Below are the code and all the weights of a small trained network. Each question names an input and a class and asks about switching units off, where a switched-off unit gives its printed mean instead of its output.

import numpy as np


def w(rows, s, z=0):
    codes = np.array(rows[::2]) - 128.0
    scale = np.full(codes.shape[1], s)
    scale[-1] = z or s
    return codes * scale


def f(y):
    return y / 2 * (1 + np.tanh(0.7978845608 * (y + 0.044715 * y**3)))


def log_softmax(a):
    a = a - a.max(-1, keepdims=True)
    return a - np.log(np.exp(a).sum(-1, keepdims=True))


def net(x, mask):
    res = np.array(x, float).reshape(1, 6) / 4 @ E
    y = f(res @ A[0][:, :-1].T + A[0][:, -1])
    res = res + np.where(mask, y, B[0][:, -1]) @ B[0][:, :-1]
    return log_softmax(res[-1] @ U[:, :-1].T + U[:, -1])


A, B = {}, {}
E = w([
[129,129,129,127],'x0',
[145,188,146,243],'x1',
[128,126,129,127],'x2',
[182,186,245,74],'x3',
[253,139,80,132],'x4',
[158,17,179,157],'x5',
],0.0069)
A[0] = w([
[147,166,212,118,124],'neuron 1',
[131,150,203,111,30],'neuron 2',
[111,107,45,136,75],'neuron 3',
[192,127,100,129,79],'neuron 4',
[163,180,159,84,97],'neuron 5',
[131,199,128,254,183],'neuron 6',
[122,160,89,67,103],'neuron 7',
[108,102,97,31,6],'neuron 8',
[189,127,141,120,99],'neuron 9',
[182,35,156,153,86],'neuron 10',
[122,78,59,182,97],'neuron 11',
[202,133,82,122,95],'neuron 12',
[238,169,74,159,159],'neuron 13',
[109,230,85,121,126],'neuron 14',
[105,148,127,123,93],'neuron 15',
[110,141,115,240,129],'neuron 16',
[83,91,95,41,119],'neuron 17',
[85,195,86,55,47],'neuron 18',
[236,135,77,99,105],'neuron 19',
[134,41,156,127,98],'neuron 20',
[126,170,146,211,159],'neuron 21',
[160,129,216,92,181],'neuron 22',
[107,108,68,135,160],'neuron 23',
[211,144,66,104,104],'neuron 24',
[129,98,74,147,117],'neuron 25',
[57,132,150,113,148],'neuron 26',
[88,151,162,183,149],'neuron 27',
[102,105,68,146,98],'neuron 28',
[127,85,85,68,144],'neuron 29',
[147,180,193,103,136],'neuron 30',
[110,91,78,152,117],'neuron 31',
[155,125,185,52,190],'neuron 32',
[101,113,124,96,72],'neuron 33',
[123,89,70,36,90],'neuron 34',
[42,140,174,128,96],'neuron 35',
[115,229,57,70,91],'neuron 36',
[150,172,184,101,146],'neuron 37',
[74,103,95,154,59],'neuron 38',
],0.0099,0.0016)
B[0] = w([
[113,192,64,130,185],'neuron 1',
[107,169,95,129,159],'neuron 2',
[115,173,55,151,177],'neuron 3',
[45,135,137,84,169],'neuron 4',
[109,156,108,157,171],'neuron 5',
[211,103,158,65,238],'neuron 6',
[172,96,144,168,159],'neuron 7',
[195,105,133,81,177],'neuron 8',
[77,153,120,135,161],'neuron 9',
[92,105,194,211,210],'neuron 10',
[115,179,59,123,201],'neuron 11',
[48,110,151,72,188],'neuron 12',
[85,113,147,78,254],'neuron 13',
[151,84,186,197,196],'neuron 14',
[122,117,144,130,127],'neuron 15',
[167,138,94,86,196],'neuron 16',
[184,137,108,102,195],'neuron 17',
[136,63,161,162,180],'neuron 18',
[59,101,160,85,223],'neuron 19',
[152,117,186,185,186],'neuron 20',
[221,97,157,67,185],'neuron 21',
[106,202,73,170,199],'neuron 22',
[141,170,79,150,169],'neuron 23',
[55,97,166,91,206],'neuron 24',
[110,174,103,133,166],'neuron 25',
[100,103,136,98,162],'neuron 26',
[138,98,155,22,156],'neuron 27',
[119,192,62,132,165],'neuron 28',
[191,140,107,130,177],'neuron 29',
[123,195,86,137,182],'neuron 30',
[100,211,90,170,168],'neuron 31',
[159,168,75,170,197],'neuron 32',
[152,134,136,85,136],'neuron 33',
[194,126,146,98,194],'neuron 34',
[45,101,163,59,171],'neuron 35',
[114,57,188,253,212],'neuron 36',
[123,203,81,138,175],'neuron 37',
[97,169,93,113,154],'neuron 38',
],0.0068,0.006)
U = w([
[116,122,136,124,252],'0',
[103,193,85,152,63],'1',
[25,90,167,45,80],'2',
[227,107,139,70,71],'3',
[116,77,177,246,96],'4',
],0.014,0.011)

Each question gives the input, the list of numbers given to net, and the class t.
The units are the neurons (one row each of A and B). Each row of codes is followed by its name. A weight is (code - 128) times the scale printed after its matrix; where a second scale follows, it is the last column's (A, B and U).
mask holds one flag per neuron, in row order. A switched-off neuron (its flag False) gives its mean, the last column of its row in B, instead of its output. The means were averaged over made-up inputs and are rounded, as every weight is.
A unit's drop is (log p(t) with every unit on - log p(t) with that unit switched off) / (log p(t) with every unit on - log p(t) with every unit switched off).
The circuit of an input: a set's keep is (log p(t) with only the set's units on - log p(t) with every unit switched off) / (log p(t) with every unit on - log p(t) with every unit switched off). Starting from the 12 units with the biggest drops (on a tie, the unit counted first), units are removed one at a time, each time the one whose removal leaves the highest keep (on an exact tie, the one counted first), for as long as the keep stays at least 0.8.
circuit, biggest first: the units of the circuit, biggest drop first
unit that matters most: the unit with the biggest drop
top k neurons: the k neurons with the biggest drops, biggest first
drop when u is switched off: that unit's drop, to one decimal
input [5,7,-1,6,-6,-8], class 4: circuit, biggest first => (neuron 14)
input [-1,4,5,6,-3,-8], class 4: circuit, biggest first => (neuron 36; neuron 14)
input [1,8,1,6,-3,-4], class 3: circuit, biggest first => (neuron 6; neuron 21)
input [-1,6,5,6,5,3], class 1: circuit, biggest first => (neuron 22; neuron 1)
input [-3,-8,-6,5,-4,-6], class 3: circuit, biggest first => (neuron 8; neuron 17; neuron 34)
input [8,-7,-5,-2,1,7], class 3: circuit, biggest first => (neuron 34; neuron 29)
input [4,7,7,-5,-8,5], class 2: circuit, biggest first => (neuron 35; neuron 27)
input [-4,7,0,4,0,-8], class 4: top 2 neurons => (neuron 36; neuron 14)
input [-4,-5,3,0,7,8], class 4: top 2 neurons => (neuron 10; neuron 20)
input [2,-6,-6,-5,-4,7], class 4: top 2 neurons => (neuron 20; neuron 10)
input [-6,8,5,-6,-5,-2], class 3: top 2 neurons => (neuron 6; neuron 21)
input [-1,4,2,-1,-4,-5], class 4: top 3 neurons => (neuron 14; neuron 36; neuron 13)
input [-3,-2,1,-1,6,8], class 4: top 2 neurons => (neuron 10; neuron 20)
input [2,7,0,-5,0,6], class 3: unit that matters most => neuron 6
input [0,-8,-6,-6,-4,-5], class 3: drop when neuron 8 is switched off => 0.2
input [-4,5,4,-1,-4,-8], class 4: drop when neuron 14 is switched off => 0.3
input [-3,-8,-5,2,0,-2], class 3: drop when neuron 38 is switched off => 0.0
